Below is a small trained network, with its code and all its weights. Each question gives an input and a class and asks what happens when units are switched off, that is, made to give their printed mean instead of their output.

import numpy as np


def w(rows, s, z=0):
    codes = np.array(rows[::2]) - 128.0
    scale = np.full(codes.shape[1], s)
    scale[-1] = z or s
    return codes * scale


def f(y):
    return np.maximum(y, 0)


def log_softmax(a):
    a = a - a.max(-1, keepdims=True)
    return a - np.log(np.exp(a).sum(-1, keepdims=True))


def net(x, mask):
    res = np.array(x, float).reshape(1, 6) / 4 @ E
    y = f(res @ A[0][:, :-1].T + A[0][:, -1])
    res = res + np.where(mask, y, B[0][:, -1]) @ B[0][:, :-1]
    return log_softmax(res[-1] @ U[:, :-1].T + U[:, -1])


A, B = {}, {}
E = w([
[128,125,127,127,129],'x0',
[94,128,190,226,142],'x1',
[127,124,124,125,121],'x2',
[91,127,232,36,71],'x3',
[178,214,172,116,159],'x4',
[252,36,172,141,127],'x5',
],0.011)
A[0] = w([
[125,134,167,128,85,183],'neuron 1',
[51,166,141,129,138,58],'neuron 2',
[167,146,63,176,120,24],'neuron 3',
[86,111,183,98,67,2],'neuron 4',
[81,24,73,129,71,159],'neuron 5',
[69,199,117,150,121,21],'neuron 6',
[125,193,208,77,103,87],'neuron 7',
[173,128,83,59,143,68],'neuron 8',
[190,194,114,154,123,163],'neuron 9',
[186,175,96,63,84,202],'neuron 10',
[105,82,186,32,86,118],'neuron 11',
[98,195,77,107,91,47],'neuron 12',
[163,149,78,165,144,17],'neuron 13',
[124,152,204,201,123,177],'neuron 14',
[110,112,188,100,95,29],'neuron 15',
[136,113,61,29,135,45],'neuron 16',
[108,128,182,90,129,40],'neuron 17',
[146,135,55,190,138,67],'neuron 18',
[246,61,195,137,127,59],'neuron 19',
[83,183,100,121,138,27],'neuron 20',
[50,153,116,111,105,123],'neuron 21',
],0.012,0.0086)
B[0] = w([
[110,139,92,125,150,183],'neuron 1',
[179,127,108,160,91,186],'neuron 2',
[161,70,80,77,147,172],'neuron 3',
[112,59,96,67,132,164],'neuron 4',
[128,245,155,134,197,237],'neuron 5',
[183,125,110,137,90,180],'neuron 6',
[89,129,76,105,149,203],'neuron 7',
[113,58,218,216,112,180],'neuron 8',
[71,164,121,73,181,193],'neuron 9',
[113,136,181,185,196,226],'neuron 10',
[143,115,88,129,159,226],'neuron 11',
[193,118,123,179,102,178],'neuron 12',
[70,69,74,86,111,161],'neuron 13',
[117,91,160,211,182,218],'neuron 14',
[125,90,55,110,137,157],'neuron 15',
[123,69,122,201,120,191],'neuron 16',
[123,84,84,130,149,155],'neuron 17',
[118,75,80,73,144,200],'neuron 18',
[202,161,87,123,68,254],'neuron 19',
[179,108,98,116,83,166],'neuron 20',
[197,127,152,136,123,210],'neuron 21',
],0.011,0.012)
U = w([
[132,63,54,87,131,45],'0',
[246,126,100,147,38,45],'1',
[146,196,123,125,175,219],'2',
[147,132,127,138,142,250],'3',
[152,138,124,137,139,241],'4',
[138,61,157,215,133,21],'5',
[122,175,186,88,100,121],'6',
[99,195,192,82,54,58],'7',
],0.011,0.012)

Each question gives the input, the list of numbers given to net, and the class t.
The units are the neurons (one row each of A and B). Each row of codes is followed by its name. A weight is (code - 128) times the scale printed after its matrix; where a second scale follows, it is the last column's (A, B and U).
mask holds one flag per neuron, in row order. A switched-off neuron (its flag False) gives its mean, the last column of its row in B, instead of its output. The means were averaged over made-up inputs and are rounded, as every weight is.
A unit's drop is (log p(t) with every unit on - log p(t) with that unit switched off) / (log p(t) with every unit on - log p(t) with every unit switched off).
The circuit of an input: a set's keep is (log p(t) with only the set's units on - log p(t) with every unit switched off) / (log p(t) with every unit on - log p(t) with every unit switched off). Starting from the 12 units with the biggest drops (on a tie, the unit counted first), units are removed one at a time, each time the one whose removal leaves the highest keep (on an exact tie, the one counted first), for as long as the keep stays at least 0.8.
circuit, biggest first: the units of the circuit, biggest drop first
unit that matters most: the unit with the biggest drop
k most important neurons: the k neurons with the biggest drops, biggest first
drop when u is switched off: that unit's drop, to one decimal
input [1,-7,-4,7,2,-3], class 0: unit that matters most	neuron 7
input [6,-1,0,-7,-1,-7], class 0: 4 most important neurons	neuron 18; neuron 19; neuron 13; neuron 3
input [-6,-5,-8,-3,7,-8], class 1: circuit, biggest first	neuron 12; neuron 20
input [5,6,-2,-7,2,-7], class 0: 2 most important neurons	neuron 18; neuron 19
input [1,-4,5,6,5,3], class 0: circuit, biggest first	neuron 5; neuron 7
input [5,-4,8,3,-8,-6], class 2: 2 most important neurons	neuron 5; neuron 19
input [-4,-8,7,-6,3,1], class 5: 3 most important neurons	neuron 8; neuron 10; neuron 16
input [4,-2,5,7,5,-5], class 0: circuit, biggest first	neuron 7; neuron 5
input [5,8,4,2,2,-7], class 5: 2 most important neurons	neuron 14; neuron 19
input [3,7,0,1,5,-4], class 5: 2 most important neurons	neuron 14; neuron 5
input [-3,-1,-6,6,-7,4], class 2: 2 most important neurons	neuron 5; neuron 18
input [-2,4,-6,-2,3,6], class 1: 2 most important neurons	neuron 19; neuron 5
input [-2,2,5,-3,-1,6], class 1: 2 most important neurons	neuron 19; neuron 10
input [-7,1,-7,-1,-8,1], class 2: unit that matters most	neuron 5
input [-2,3,4,-6,4,-5], class 0: 2 most important neurons	neuron 5; neuron 18
input [-2,5,-4,-2,-6,-4], class 2: 3 most important neurons	neuron 5; neuron 8; neuron 16
input [3,-4,1,7,-8,-5], class 2: 2 most important neurons	neuron 5; neuron 18
input [-1,6,-3,2,4,-2], class 5: 2 most important neurons	neuron 14; neuron 5
input [-5,-2,-4,-3,-2,-6], class 1: drop when neuron 11 is switched off	0.0
input [-5,1,-8,1,-8,2], class 2: circuit, biggest first	neuron 5
input [6,-1,-5,-3,-6,1], class 2: drop when neuron 5 is switched off	0.5
input [0,-5,5,-7,1,5], class 0: drop when neuron 3 is switched off	0.2
